Below are the code and all the weights of a small trained network. Each question names an input and a target symbol and asks about switching units off, where a switched-off unit gives its printed mean instead of its output.

import numpy as np


def w(rows, s, z=0):
    codes = np.array(rows[::2]) - 128.0
    scale = np.full(codes.shape[1], s)
    scale[-1] = z or s
    return codes * scale


def norm(h):
    return h / np.sqrt((h * h).mean(-1, keepdims=True) + 1e-5)


def f(y):
    return np.maximum(y, 0)


def softmax(a):
    e = np.exp(a - a.max(-1, keepdims=True))
    return e / e.sum(-1, keepdims=True)


def log_softmax(a):
    a = a - a.max(-1, keepdims=True)
    return a - np.log(np.exp(a).sum(-1, keepdims=True))


def net(x, mask):
    ids = ['αβγδζπσφψω'.index(c) for c in x.split()]
    T = len(ids)
    res = E[ids] + P[:T]
    u = 0
    for l in range(3):
        q, k, v = (norm(res) @ M[l].T for M in (Q, K, V))
        z = softmax(np.where(np.tri(T) > 0, q @ k.T / 3**0.5, -1e9)) @ v
        res = res + np.where(mask[u], z, O[l][:, -1]) @ O[l][:, :-1]
        u += 1
        y = f(norm(res) @ A[l][:, :-1].T + A[l][:, -1])
        res = res + np.where(mask[u : u + 4], y, B[l][:, -1]) @ B[l][:, :-1]
        u += 4
    return log_softmax(norm(res)[-1] @ U[:, :-1].T + U[:, -1])


Q, K, V, O, A, B = {}, {}, {}, {}, {}, {}
E = w([
[94,74,118,120,52,115,153,106],'α',
[125,81,127,199,57,89,105,152],'β',
[96,133,118,104,90,95,91,130],'γ',
[213,120,5,125,155,151,84,171],'δ',
[137,113,142,172,132,75,64,111],'ζ',
[129,27,89,149,140,133,79,83],'π',
[108,118,154,187,88,106,118,67],'σ',
[123,154,152,93,83,99,129,89],'φ',
[93,154,112,129,76,125,135,94],'ψ',
[112,77,117,141,130,81,61,118],'ω',
],0.011)
P = w([
[113,149,14,127,188,19,126,37],'0',
[138,153,119,169,131,80,144,172],'1',
[89,157,2,89,139,6,172,25],'2',
[153,143,144,156,157,124,115,168],'3',
[105,127,17,107,134,34,180,31],'4',
[153,137,155,155,158,156,97,161],'5',
[96,110,10,108,115,94,181,22],'6',
[157,125,168,146,146,200,67,159],'7',
[83,81,15,106,95,152,164,25],'8',
[158,116,172,151,130,218,71,159],'9',
],0.007)
Q[0] = w([
[127,135,139,89,165,120,197,151],'0.h1',
[104,167,198,176,186,131,181,206],'0.h1',
[134,132,220,91,84,182,151,255],'0.h1',
],0.0093)
K[0] = w([
[130,173,128,95,74,36,157,143],'0.h1',
[76,131,121,164,134,2,197,84],'0.h1',
[140,142,12,126,180,50,180,110],'0.h1',
],0.0089)
V[0] = w([
[46,137,154,2,78,151,63,209],'0.h1',
[155,147,2,175,92,171,71,207],'0.h1',
[192,101,185,95,129,105,123,77],'0.h1',
],0.0038)
O[0] = w([
[107,92,230,7,126,74,185,152,32],'0.h1',
[10,178,124,180,239,178,253,134,254],'0.h1',
[6,175,59,125,43,51,109,117,140],'0.h1',
],0.0052,0.0028)
A[0] = w([
[117,113,94,136,130,126,106,107,201],'0.n1',
[135,174,157,142,71,111,121,134,249],'0.n2',
[91,122,84,108,108,129,108,254,204],'0.n3',
[113,97,95,105,90,112,122,89,108],'0.n4',
],0.0089,0.0019)
B[0] = w([
[86,127,182,102,122,91,253,165,254],'0.n1',
[104,105,16,102,168,189,76,31,169],'0.n2',
[172,254,210,82,47,65,145,88,177],'0.n3',
[254,137,170,77,109,167,119,54,212],'0.n4',
],0.0065,0.006)
Q[1] = w([
[125,104,109,144,130,63,171,62],'1.h1',
[136,164,164,179,112,155,59,209],'1.h1',
[160,65,72,137,74,121,168,7],'1.h1',
],0.011)
K[1] = w([
[176,114,199,132,166,195,13,208],'1.h1',
[199,96,40,169,114,27,140,78],'1.h1',
[127,90,192,152,56,253,66,169],'1.h1',
],0.0073)
V[1] = w([
[97,134,160,102,148,2,80,196],'1.h1',
[148,16,193,183,59,124,141,156],'1.h1',
[237,134,145,142,211,167,87,164],'1.h1',
],0.0058)
O[1] = w([
[135,9,52,124,101,111,65,179,196],'1.h1',
[161,45,89,255,128,9,192,40,4],'1.h1',
[76,201,66,75,172,96,99,65,3],'1.h1',
],0.0061,0.0029)
A[1] = w([
[72,150,26,137,118,156,178,66,120],'1.n1',
[55,97,68,3,181,182,130,145,57],'1.n2',
[105,96,135,192,184,115,129,170,117],'1.n3',
[90,75,211,135,78,106,194,149,8],'1.n4',
],0.0064,0.0016)
B[1] = w([
[56,134,149,129,204,99,115,188,254],'1.n1',
[74,117,123,192,104,28,104,254,194],'1.n2',
[172,144,224,118,194,187,76,213,196],'1.n3',
[69,79,142,20,158,48,138,200,193],'1.n4',
],0.007,0.0036)
Q[2] = w([
[202,146,200,156,163,194,147,170],'2.h1',
[134,123,2,97,142,34,148,81],'2.h1',
[112,163,178,201,148,157,58,211],'2.h1',
],0.0098)
K[2] = w([
[180,175,53,145,151,163,195,141],'2.h1',
[82,79,255,186,119,120,39,104],'2.h1',
[181,173,9,120,179,71,142,216],'2.h1',
],0.0099)
V[2] = w([
[67,70,215,85,158,126,96,76],'2.h1',
[151,124,146,180,176,193,78,154],'2.h1',
[1,101,202,190,18,123,70,48],'2.h1',
],0.0055)
O[2] = w([
[134,220,89,215,80,23,35,160,90],'2.h1',
[104,121,158,130,155,218,65,124,128],'2.h1',
[229,131,14,182,246,84,69,254,3],'2.h1',
],0.0077,0.0031)
A[2] = w([
[176,26,48,202,17,123,88,129,30],'2.n1',
[174,120,185,92,193,137,214,105,101],'2.n2',
[62,111,29,70,155,171,14,62,3],'2.n3',
[255,153,108,171,204,195,20,159,21],'2.n4',
],0.0091,0.0061)
B[2] = w([
[78,87,48,134,40,216,106,118,203],'2.n1',
[133,79,118,131,108,225,149,133,219],'2.n2',
[201,80,66,15,250,125,118,64,254],'2.n3',
[157,130,221,193,121,169,62,156,230],'2.n4',
],0.012,0.0035)
U = w([
[196,133,180,198,150,164,41,146,255],'α',
[73,145,143,216,137,78,143,19,175],'β',
[1,195,84,140,193,178,141,194,59],'γ',
[103,86,30,163,48,163,84,127,191],'δ',
[237,119,137,161,96,94,234,97,165],'ζ',
[189,230,139,74,42,113,80,82,106],'π',
[131,36,97,207,221,171,231,203,25],'σ',
[132,62,159,60,106,73,133,242,32],'φ',
[157,104,90,54,213,149,71,78,186],'ψ',
[103,109,218,74,97,222,199,77,102],'ω',
],0.0077,0.0022)

Each question gives the input, a string of symbols that net reads in full, and the target symbol t.
The units are the heads (3 rows each of Q, K, V and O) and the neurons (one row each of A and B). Each row of codes is followed by its name. A weight is (code - 128) times the scale printed after its matrix; where a second scale follows, it is the last column's (O, A, B and U).
mask holds one flag per unit, layer by layer, with each layer's heads first. A switched-off unit (its flag False) gives its mean, the last column of its rows in O or B, instead of its output. The means were averaged over made-up inputs and are rounded, as every weight is.
A unit's drop is (log p(t) with every unit on - log p(t) with that unit switched off) / (log p(t) with every unit on - log p(t) with every unit switched off).
The circuit of an input: a set's keep is (log p(t) with only the set's units on - log p(t) with every unit switched off) / (log p(t) with every unit on - log p(t) with every unit switched off). Starting from the 12 units with the biggest drops (on a tie, the unit counted first), units are removed one at a time, each time the one whose removal leaves the highest keep (on an exact tie, the one counted first), for as long as the keep stays at least 0.8.
circuit, biggest first: the units of the circuit, biggest drop first
most important unit: the unit with the biggest drop
top k neurons: the k neurons with the biggest drops, biggest first
k most important neurons of layer l: the k neurons of layer l with the biggest drops, biggest first
drop of u: that unit's drop, to one decimal
input ψ σ ζ, target α: top neuron => 2.n4
input ω ω ζ π ω ψ β ζ γ, target ψ: circuit, biggest first => 2.h1; 2.n3
input σ π α ζ ζ ω ζ γ, target π: circuit, biggest first => 0.n3; 2.h1
input ψ γ δ δ ζ, target γ: circuit, biggest first => 1.h1; 0.h1
input β ζ φ γ σ, target φ: circuit, biggest first => 1.h1; 2.h1; 1.n4
input ω ω σ ζ ζ φ, target ψ: circuit, biggest first => 0.n2; 2.n3
input α γ π, target φ: circuit, biggest first => 0.n2; 1.n2; 1.h1
input φ ζ π ζ β ζ π ζ ζ ψ, target γ: top 2 neurons => 0.n2; 0.n4
input ω ζ γ, target ψ: top 3 neurons => 0.n4; 2.n3; 1.n3
input φ π σ ζ ω γ ζ, target φ: circuit, biggest first => 0.h1; 2.h1
input ζ ζ γ ω ζ ζ β, target ψ: circuit, biggest first => 2.n3; 2.h1; 1.h1
input ζ ζ ζ γ π ζ ω σ ζ, target α: circuit, biggest first => 2.h1; 2.n4
input ψ ω γ, target δ: top 2 neurons => 2.n1; 0.n4
input ψ ζ ζ β ζ φ φ, target π: most important unit => 1.h1
input ζ γ ζ ω γ ζ ω ζ ζ, target ψ: top 3 neurons => 2.n3; 0.n4; 1.n3
input β ω δ σ ζ ω σ, target δ: circuit, biggest first => 1.h1; 2.n1; 2.h1
input ζ β ζ ω ζ ζ ζ ζ α, target ψ: top 3 neurons => 0.n4; 2.n3; 1.n1
input γ ω ζ ζ ζ ω γ γ π, target φ: top 2 neurons => 0.n2; 1.n4
input γ ζ ζ π ζ ω ζ γ σ, target φ: top 2 neurons => 1.n4; 0.n3
input ζ ω δ ζ β, target ψ: most important neuron of layer 2 => 2.n3
input σ ω ω ζ ω γ, target π: top 2 neurons => 0.n3; 0.n2
input π γ ζ β, target δ: 2 most important neurons of layer 0 => 0.n2; 0.n3
input ζ γ ω ζ γ δ ζ β ψ, target σ: drop of 2.n2 => 0.0
input φ δ ζ γ ω δ, target ω: drop of 2.h1 => 0.6
input ζ ζ α, target ψ: drop of 1.n3 => 0.1
